Below is a small trained network, with its code and all its weights. Each question gives an input and a target symbol and asks what happens when units are switched off, that is, made to give their printed mean instead of their output.

import numpy as np


def w(rows, s, z=0):
    codes = np.array(rows[::2]) - 128.0
    scale = np.full(codes.shape[1], s)
    scale[-1] = z or s
    return codes * scale


def f(y):
    return np.maximum(y, 0)


def softmax(a):
    e = np.exp(a - a.max(-1, keepdims=True))
    return e / e.sum(-1, keepdims=True)


def log_softmax(a):
    a = a - a.max(-1, keepdims=True)
    return a - np.log(np.exp(a).sum(-1, keepdims=True))


def net(x, mask):
    ids = ['ΓΔΛΠΣΨβθμξ'.index(c) for c in x.split()]
    T = len(ids)
    res = E[ids] + P[:T]
    r = res
    for j in range(2):
        rows = slice(2 * j, 2 * j + 2)
        q, k, v = (r @ M[0][rows].T for M in (Q, K, V))
        z = softmax(np.where(np.tri(T) > 0, q @ k.T / 2**0.5, -1e9)) @ v
        o = O[0][rows]
        res = res + np.where(mask[j], z, o[:, -1]) @ o[:, :-1]
    y = f(res @ A[0][:, :-1].T + A[0][:, -1])
    res = res + np.where(mask[2:14], y, B[0][:, -1]) @ B[0][:, :-1]
    return log_softmax(res[-1] @ U[:, :-1].T + U[:, -1])


Q, K, V, O, A, B = {}, {}, {}, {}, {}, {}
E = w([
[102,98,106,141,187],'Γ',
[152,116,173,61,110],'Δ',
[195,142,157,94,124],'Λ',
[93,139,91,124,151],'Π',
[135,147,153,101,142],'Σ',
[143,90,123,125,117],'Ψ',
[4,197,152,73,104],'β',
[149,127,132,75,205],'θ',
[184,109,115,181,123],'μ',
[63,113,203,142,152],'ξ',
],0.026)
P = w([
[143,147,2,235,96],'0',
[158,107,57,223,131],'1',
[161,122,93,182,166],'2',
[150,107,119,153,178],'3',
[170,113,150,132,222],'4',
[140,71,144,92,209],'5',
[144,93,153,67,217],'6',
[135,100,180,61,229],'7',
[116,79,174,32,208],'8',
[116,116,196,17,235],'9',
[132,130,196,35,249],'10',
[135,158,186,58,228],'11',
],0.0059)
Q[0] = w([
[192,158,146,130,125],'head 0',
[156,10,122,134,166],'head 0',
[37,186,104,158,41],'head 1',
[165,57,220,135,128],'head 1',
],0.011)
K[0] = w([
[105,170,218,96,118],'head 0',
[80,86,17,145,179],'head 0',
[207,179,126,190,2],'head 1',
[34,100,138,124,180],'head 1',
],0.0085)
V[0] = w([
[113,88,136,132,191],'head 0',
[116,210,86,84,100],'head 0',
[78,105,251,172,68],'head 1',
[197,135,126,113,81],'head 1',
],0.015)
O[0] = w([
[150,169,143,96,226,201],'head 0',
[94,23,18,91,103,103],'head 0',
[126,253,70,127,72,26],'head 1',
[228,67,52,203,71,3],'head 1',
],0.0072,0.0069)
A[0] = w([
[105,126,178,158,122,100],'neuron 0',
[204,156,39,169,161,202],'neuron 1',
[143,140,88,120,52,72],'neuron 2',
[241,117,114,112,151,128],'neuron 3',
[43,148,94,131,129,11],'neuron 4',
[75,170,72,134,97,46],'neuron 5',
[150,145,49,202,219,86],'neuron 6',
[65,141,38,179,206,17],'neuron 7',
[117,147,35,130,160,253],'neuron 8',
[35,127,126,164,79,104],'neuron 9',
[62,227,205,105,80,92],'neuron 10',
[173,106,119,130,1,131],'neuron 11',
],0.0095,0.0072)
B[0] = w([
[183,128,138,111,121,148],'neuron 0',
[101,82,77,144,158,163],'neuron 1',
[141,206,195,42,174,136],'neuron 2',
[144,152,18,175,105,205],'neuron 3',
[188,137,144,80,62,142],'neuron 4',
[204,162,127,176,194,141],'neuron 5',
[81,130,240,109,74,154],'neuron 6',
[199,171,254,174,100,141],'neuron 7',
[37,41,189,120,133,165],'neuron 8',
[135,98,46,105,119,144],'neuron 9',
[125,91,117,162,193,248],'neuron 10',
[141,244,133,144,83,154],'neuron 11',
],0.0091,0.012)
U = w([
[210,109,32,101,167,85],'Γ',
[67,24,126,135,163,253],'Δ',
[201,3,111,91,219,149],'Λ',
[200,182,196,36,59,215],'Π',
[194,91,245,131,145,61],'Σ',
[1,96,26,17,136,195],'Ψ',
[66,175,106,167,195,108],'β',
[141,55,90,129,175,175],'θ',
[117,75,148,140,139,3],'μ',
[138,77,135,212,149,41],'ξ',
],0.0073,0.0058)

Each question gives the input, a string of symbols that net reads in full, and the target symbol t.
The units are the heads (2 rows each of Q, K, V and O) and the neurons (one row each of A and B). Each row of codes is followed by its name. A weight is (code - 128) times the scale printed after its matrix; where a second scale follows, it is the last column's (O, A, B and U).
mask holds one flag per unit, heads first, then neurons. A switched-off unit (its flag False) gives its mean, the last column of its rows in O or B, instead of its output. The means were averaged over made-up inputs and are rounded, as every weight is.
A unit's drop is (log p(t) with every unit on - log p(t) with that unit switched off) / (log p(t) with every unit on - log p(t) with every unit switched off).
The circuit of an input: a set's keep is (log p(t) with only the set's units on - log p(t) with every unit switched off) / (log p(t) with every unit on - log p(t) with every unit switched off). Starting from the 12 units with the biggest drops (on a tie, the unit counted first), units are removed one at a time, each time the one whose removal leaves the highest keep (on an exact tie, the one counted first), for as long as the keep stays at least 0.8.
circuit, biggest first: the units of the circuit, biggest drop first
unit that matters most: the unit with the biggest drop
top k neurons: the k neurons with the biggest drops, biggest first
heads that matter: for each layer, one digit per head in row order, 1 if its drop is at least 0.15 and else 0, layers parted by /
drop when u is switched off: that unit's drop, to one decimal
input Δ Λ Δ, target Π: circuit, biggest first -> neuron 11; head 1; neuron 10
input Δ ξ Γ Δ θ Δ Λ Λ ξ Π Π μ, target β: heads that matter -> 11
input Σ Σ Ψ Δ Δ, target Π: circuit, biggest first -> neuron 10; head 1
input Ψ μ μ, target ξ: heads that matter -> 11
input Σ ξ ξ μ, target β: circuit, biggest first -> head 1
input Σ β Ψ Δ, target Ψ: heads that matter -> 11
input Λ β Λ Σ, target Ψ: circuit, biggest first -> head 0; head 1
input Λ ξ Λ Λ Λ Σ, target β: circuit, biggest first -> head 1; neuron 10
input Λ Λ θ Δ β Π, target Δ: top 2 neurons -> neuron 8; neuron 6
input Λ Λ Π Λ Λ Π Λ Δ Γ θ Ψ Γ, target Σ: circuit, biggest first -> neuron 7; head 0; neuron 6
input Ψ Δ Λ μ, target ξ: circuit, biggest first -> head 1; neuron 6; neuron 3
input Λ Λ Δ Γ μ Γ Σ Ψ, target Σ: top 2 neurons -> neuron 3; neuron 1
input Δ Δ Ψ μ β Λ Σ Ψ Δ, target Ψ: circuit, biggest first -> head 1; head 0
input Λ Σ Ψ β ξ Λ Σ Ψ, target β: circuit, biggest first -> head 1
input θ θ Σ, target Λ: heads that matter -> 01
input Γ Ψ Λ Λ Γ Λ Λ Λ Δ Δ Λ μ, target Σ: top 2 neurons -> neuron 10; neuron 1
input Δ Δ ξ Ψ Λ Δ ξ Δ Ψ, target β: circuit, biggest first -> head 1; neuron 10
input Λ Λ ξ, target β: top 2 neurons -> neuron 10; neuron 5
input Λ Δ Λ Γ Λ μ, target Σ: drop when head 0 is switched off -> 0.6
input ξ Δ Δ Λ Δ Ψ θ ξ Ψ Σ Σ, target β: drop when head 1 is switched off -> 1.1
input Λ Γ Γ θ Δ Λ Γ, target Σ: unit that matters most -> head 0
input Δ Λ Π, target Δ: drop when neuron 1 is switched off -> 0.2
